[136  75 142 149 117  90 118] : tokon
[134  67 145 148 114  95 114] : kidu
[135  70 145 150 116  87 110] : Vos
[136  70 145 151 115  91 112] : zeme
[136  76 142 149 117 181 154] : vum
where: [135]
Vos, 1
rest: [136  75 142 149 117]
[ 90 118]
rest: [135  70 145]
[150 116  87 110]

[147  56 104 181] -> Seg
[ 91  55 103 114] -> vum
[111 145 190 182] -> kidu
[ 92  55 104 114] -> Fero
where: [147]
Seg, 1
rest: [ 56 104]
[181]
where: [182]
kidu, 4
rest: [92 55]
[104 114]
rest: [145 190]
[182]

[102  73  55 175] : Seg
[102  73  55 176] : Fero
[102  73  56  54] : Bive
rest: [73 56]
[54]
where: [176]
Fero, 4
where: [175]
Seg, 4
where: [54]
Bive, 4
q: [102  73  56  54]
Bive

[146  98  98  98 143 148  94 149 153  86  90 144 147] -> Raf
[ 92 182 190 182  84  77 195  83  87 206 199  92  87] -> Vos
[115 141 129 128 142 135 128 127 148 144 144 128 132] -> nur
[114 141 145 145 149 133 146 117 100 143 143 128 127] -> rapoz
[112 152 152 154 130 118 155 110 100 160 157 121 116] -> kidu
[139 108 112 109 125 131 109 138 148 143 144 128 135] -> Lumi
rest: [143 143 128]
[127]
rest: [ 83  87 206 199  92]
[87]
rest: [148 143 144 128]
[135]
where: [118]
kidu, 6
rest: [114 141]
[145 145 149 133 146 117 100 143 143 128 127]

[ 57  62 191 206  67  40  34  53]  vum
[ 73 190 208  49 197  36  36  52]  Fero
[203  62 192 206  67 219 217 186]  nur
where: [186]
nur, 8
where: [34]
vum, 7
rest: [ 62 192 206  67]
[219 217 186]

[122 206 123 103 142]  Bive
[122 206 157 107 148]  zeme
[122 206 123 104 142]  Vos
rest: [206 123 103]
[142]
where: [157]
zeme, 3
q: [122 206 123 104 142]
Vos
where: [148]
zeme, 5
rest: [122 206 157]
[107 148]

[ 57 145 131 165 113 141 145 173 163 137 130  67]  Seg
[181 130 160  55 146 152 108 161 136 133 182 117]  vum
[160  91 131  99 153 131  99 156  81 138  59 156]  zeme
where: [173]
Seg, 8
rest: [145 173 163 137 130]
[67]
where: [67]
Seg, 12

[ 44 154 126 199 140 179 159  94  88 133]  vum
[ 51 126 102 152 124  83 120 136 177 114]  nur
[161 154 125 199 140 179 173  73 103 131]  Vos
[ 67 128  52 121 122 171 178  93  51 114]  zeme
[ 67 128  52 121 123 131  91 125 136 140]  tokon
[118 122 130 146 118 165 153 104  45 128]  rapoz
q: [118 122 130 146 118 165 153 104  45 128]
rapoz
where: [173]
Vos, 7
rest: [ 67 128  52 121 123]
[131  91 125 136 140]
rest: [154 125 199 140 179]
[173  73 103 131]

[ 88 152  83  84  81  74] = nur
[152 143  81  84  84 176] = rapoz
[152 143  82 155 156 100] = zeme
[175  52 180 177 177 180] = Bive
[ 84 192  82  84  80  74] = Raf
rest: [83 84]
[81 74]
where: [100]
zeme, 6
rest: [ 84 192  82  84]
[80 74]
where: [83]
nur, 3
rest: [143  81]
[ 84  84 176]
q: [152 143  81  84  84 176]
rapoz
rest: [81 84 84]
[176]

[110 162 191 136 197 118 110 109 122 142 161 143 111 177  94 126  81 133
 149 166 124 144 129 131 121 110 164  79  86 146 141 197  65 137 144] -> Lumi
[162 145 156 158 138 108 148 141  93  86 172 117 146 109 202 148 106 118
 174  96 158 147 154 152 133 113 114 178 110 112 147  88 126 166 134] -> Bive
[132 154 148 122 163  95  90 138 150 154 174  95 131 169 103 105 105 182
 153 164 134 124 156 113 155  99 168 100  76 121 156 141  71 117 123] -> nur
[110 156 179 139 187 125 108 116 135 139 161 121 124 170 106 103  79 151
 152 173 116 135 135 132 132 108 168 112  95 148 151 161  59 126 136] -> tokon
[161 127  85 163 138 114 159 141  93  86 171 110 148 109 204 150 108 118
 173  96 144 150 163 149 135 143 114 182 123 117 151  88 123 173 132] -> Seg
[122 165 170 125 183 126 121 109 119 138 174 132 133 164 113 126  79 141
 161 172 116 127 129 115 121 121 167 107  92 138 149 154  59 117 123] -> Vos
[142 152 179 124 166 100  81 115 133 154 174 138 114 190  82 134  96 156
 136 171 154 135 165 108 146 102 153  71  75 123 139 171  81 142 148] -> kidu
[120 152 188 138 203  97  98 123 145 150 161 136 111 180  98 112 100 145
 162 149 122 145 145 139 125  99 166  71  75 134 157 201  73 134 142] -> vum
[132 154 148 122 163  95  90 138 150 154 174  95 131 135 103 105 105 182
 153 164 134 124 158 113 155  99 118 100  76 121 156 141 116 117 123] -> Fero
[129 153 154 122 148 110  81 124 140 150 171 106 132 182  82 115  87 173
 136 177 144 124 162 108 157 103 159 106  82 129 141 136  70 129 140] -> Raf
[121 148 148 126 162  95  84 140 153 154 165  95 125 172  98 103 102 182
 145 166 137 129 163 121 158  99 167  97  76 128 149 149  77 124 133] -> zeme
where: [188]
vum, 3
q: [110 162 191 136 197 118 110 109 122 142 161 143 111 177  94 126  81 133
 149 166 124 144 129 131 121 110 164  79  86 146 141 197  65 137 144]
Lumi
rest: [145 156 158]
[138 108 148 141  93  86 172 117 146 109 202 148 106 118 174  96 158 147
 154 152 133 113 114 178 110 112 147  88 126 166 134]
q: [110 156 179 139 187 125 108 116 135 139 161 121 124 170 106 103  79 151
 152 173 116 135 135 132 132 108 168 112  95 148 151 161  59 126 136]
tokon
q: [132 154 148 122 163  95  90 138 150 154 174  95 131 169 103 105 105 182
 153 164 134 124 156 113 155  99 168 100  76 121 156 141  71 117 123]
nur

[117 121 117 121 134 120 137 144 137 143 143 121 112 146 132 128 110 132
 133 139 129 126 107 120 119 126 149 115 141 117 110 124 122 123 129 159
 116 126 117 140 114 141 132 138 141 139 136]  nur
[120 129 123 114 133 148 102 110 124 132 150 117 119 124 134 143 119 119
 128 129 133 134 136 141 116 122 114 125 129 116 130 127 127 138 134 136
 119 141 121 134 123 115 121 123 128 119 156]  kidu
[172 146 180  60 111 112 151 139 155  91 220 143  89 200 102 111 114 122
 110  67 129 153 129 164  97 114 175 104 122 129  58 148 149 108 131 100
 149 121  96 111  86 114  52 165 134 147 124]  vum
[172 146 180  60 111 112 151 139 155  91 220 143  89 200 102 111 114 122
 111  67 129 153 129 164  97 114 175 104 122 129  58 148 149 131 131 100
 149 121  96 130  86 114  52 165 134 147 124]  Seg
q: [117 121 117 121 134 120 137 144 137 143 143 121 112 146 132 128 110 132
 133 139 129 126 107 120 119 126 149 115 141 117 110 124 122 123 129 159
 116 126 117 140 114 141 132 138 141 139 136]
nur
q: [172 146 180  60 111 112 151 139 155  91 220 143  89 200 102 111 114 122
 111  67 129 153 129 164  97 114 175 104 122 129  58 148 149 131 131 100
 149 121  96 130  86 114  52 165 134 147 124]
Seg
rest: [122 110]
[ 67 129 153 129 164  97 114 175 104 122 129  58 148 149 108 131 100 149
 121  96 111  86 114  52 165 134 147 124]
rest: [149 108 131 100]
[149 121  96 111  86 114  52 165 134 147 124]
q: [172 146 180  60 111 112 151 139 155  91 220 143  89 200 102 111 114 122
 110  67 129 153 129 164  97 114 175 104 122 129  58 148 149 108 131 100
 149 121  96 111  86 114  52 165 134 147 124]
vum
q: [120 129 123 114 133 148 102 110 124 132 150 117 119 124 134 143 119 119
 128 129 133 134 136 141 116 122 114 125 129 116 130 127 127 138 134 136
 119 141 121 134 123 115 121 123 128 119 156]
kidu
where: [156]
kidu, 47

